Below is a small trained network, with its code and all its weights. Each question gives an input and a class and asks what happens when units are switched off, that is, made to give their printed mean instead of their output.

import numpy as np


def w(rows, s, z=0):
    codes = np.array(rows[::2]) - 128.0
    scale = np.full(codes.shape[1], s)
    scale[-1] = z or s
    return codes * scale


def norm(h):
    return h / np.sqrt((h * h).mean(-1, keepdims=True) + 1e-5)


def f(y):
    return np.maximum(y, 0)


def log_softmax(a):
    a = a - a.max(-1, keepdims=True)
    return a - np.log(np.exp(a).sum(-1, keepdims=True))


def net(x, mask):
    res = np.array(x, float).reshape(1, 3) / 4 @ E
    u = 0
    for l in range(4):
        y = f(norm(res) @ A[l][:, :-1].T + A[l][:, -1])
        res = res + np.where(mask[u : u + 3], y, B[l][:, -1]) @ B[l][:, :-1]
        u += 3
    return log_softmax(norm(res)[-1] @ U[:, :-1].T + U[:, -1])


A, B = {}, {}
E = w([
[160,48,241,156,165,1,59,246,134,50,131],'x0',
[115,158,78,213,81,131,179,212,128,151,100],'x1',
[132,72,72,44,111,149,138,156,150,98,36],'x2',
],0.00096)
A[0] = w([
[162,106,204,102,110,2,15,147,88,68,98,212],'0.n1',
[110,131,127,122,114,126,123,121,116,119,128,110],'0.n2',
[101,183,78,88,79,207,136,21,119,184,117,251],'0.n3',
],0.0009,0.002)
B[0] = w([
[89,121,69,184,173,247,223,155,183,155,169,219],'0.n1',
[134,126,135,134,133,129,128,134,135,137,128,128],'0.n2',
[148,70,141,197,188,133,154,252,175,94,178,252],'0.n3',
],0.0017,0.0026)
A[1] = w([
[120,99,204,21,186,128,66,3,137,120,140,93],'1.n1',
[108,115,126,180,151,166,185,186,173,148,131,117],'1.n2',
[102,167,120,179,64,74,142,163,109,181,54,7],'1.n3',
],0.0026,0.0016)
B[1] = w([
[143,200,23,207,4,111,156,210,80,92,117,187],'1.n1',
[153,120,116,68,129,101,80,83,95,91,158,254],'1.n2',
[148,203,60,157,11,151,128,158,89,56,161,149],'1.n3',
],0.0028,0.0032)
A[2] = w([
[91,97,108,88,129,154,159,136,161,112,4,2],'2.n1',
[159,135,116,90,113,93,77,84,89,116,137,8],'2.n2',
[124,108,138,123,93,87,112,167,132,106,65,4],'2.n3',
],0.0034,0.00066)
B[2] = w([
[184,182,235,113,70,65,80,93,100,254,114,249],'2.n1',
[110,155,101,64,154,110,112,48,77,100,102,163],'2.n2',
[105,167,150,175,167,177,151,57,150,184,169,216],'2.n3',
],0.0024,0.0013)
A[3] = w([
[78,161,82,115,143,233,200,19,165,203,109,2],'3.n1',
[86,172,74,136,124,217,191,56,138,174,122,44],'3.n2',
[67,227,227,254,171,109,137,40,107,195,187,88],'3.n3',
],0.0023,0.00065)
B[3] = w([
[123,59,212,175,190,68,104,192,158,75,146,239],'3.n1',
[135,80,188,162,170,72,96,193,137,61,145,252],'3.n2',
[168,107,118,15,65,153,136,110,151,211,3,247],'3.n3',
],0.0027,0.0019)
U = w([
[129,75,172,155,193,109,118,163,158,99,148,162],'0',
[134,168,70,167,71,133,140,157,106,98,137,158],'1',
[157,129,154,83,97,125,121,105,137,223,85,180],'2',
[112,132,89,75,169,134,114,49,97,99,149,126],'3',
[42,151,124,145,169,146,155,71,136,159,108,9],'4',
[54,147,129,154,164,157,152,64,132,148,103,25],'5',
[10,148,126,151,162,143,145,60,141,167,113,2],'6',
[10,154,134,140,154,156,141,77,132,149,114,51],'7',
],0.011,0.0032)

Each question gives the input, the list of numbers given to net, and the class t.
The units are the neurons (one row each of A and B). Each row of codes is followed by its name. A weight is (code - 128) times the scale printed after its matrix; where a second scale follows, it is the last column's (A, B and U).
mask holds one flag per neuron, layer by layer. A switched-off neuron (its flag False) gives its mean, the last column of its row in B, instead of its output. The means were averaged over made-up inputs and are rounded, as every weight is.
A unit's drop is (log p(t) with every unit on - log p(t) with that unit switched off) / (log p(t) with every unit on - log p(t) with every unit switched off).
The circuit of an input: a set's keep is (log p(t) with only the set's units on - log p(t) with every unit switched off) / (log p(t) with every unit on - log p(t) with every unit switched off). Starting from all 12 units, units are removed one at a time, each time the one whose removal leaves the highest keep (on an exact tie, the one counted first), for as long as the keep stays at least 0.8.
units of the circuit, in order: the units of the circuit, biggest drop first
most important unit: the unit with the biggest drop
top k neurons: the k neurons with the biggest drops, biggest first
input [7,-8,-7], class 1: units of the circuit, in order -> [1.n1; 0.n3]
input [-1,-3,3], class 3: top 3 neurons -> [0.n3; 3.n3; 3.n1]
input [3,-1,-3], class 3: most important unit -> 0.n1
input [5,8,-2], class 1: units of the circuit, in order -> [0.n3; 1.n3]
input [-5,-3,-7], class 2: top 2 neurons -> [3.n3; 0.n1]
input [5,-7,-7], class 1: top 2 neurons -> [1.n1; 0.n3]
input [-5,-6,1], class 1: top 2 neurons -> [1.n1; 0.n1]
input [-1,3,-2], class 3: units of the circuit, in order -> [1.n2; 1.n1; 2.n2]
input [3,-4,0], class 1: units of the circuit, in order -> [0.n3; 1.n1]
input [1,5,6], class 2: top 2 neurons -> [2.n1; 1.n1]
input [5,5,-6], class 2: units of the circuit, in order -> [3.n3; 0.n3]
input [3,-5,3], class 1: units of the circuit, in order -> [1.n1; 0.n3]
input [-7,7,3], class 0: units of the circuit, in order -> [3.n1; 3.n2]
input [4,-1,-8], class 2: units of the circuit, in order -> [3.n3]
input [-3,-1,2], class 3: top 4 neurons -> [0.n3; 1.n2; 0.n1; 2.n3]
input [3,-3,3], class 3: top 4 neurons -> [0.n1; 3.n1; 3.n2; 0.n3]
input [6,-7,7], class 1: top 3 neurons -> [1.n1; 0.n3; 3.n3]
input [-1,-4,6], class 2: top 2 neurons -> [2.n1; 1.n2]
input [1,1,-3], class 3: top 3 neurons -> [1.n2; 2.n2; 2.n1]
input [-5,5,6], class 2: units of the circuit, in order -> [2.n1]
input [2,-2,5], class 2: units of the circuit, in order -> [2.n1; 0.n3]
input [6,8,0], class 1: units of the circuit, in order -> [1.n3; 0.n3]
input [-4,1,-3], class 0: top 2 neurons -> [2.n1; 1.n1]
input [-8,8,6], class 0: top 3 neurons -> [3.n1; 3.n2; 1.n1]
input [3,-3,-3], class 3: top 3 neurons -> [0.n1; 2.n1; 0.n3]
input [3,-7,-7], class 1: top 3 neurons -> [1.n1; 0.n3; 2.n1]
input [-8,-4,8], class 0: most important unit -> 3.n1
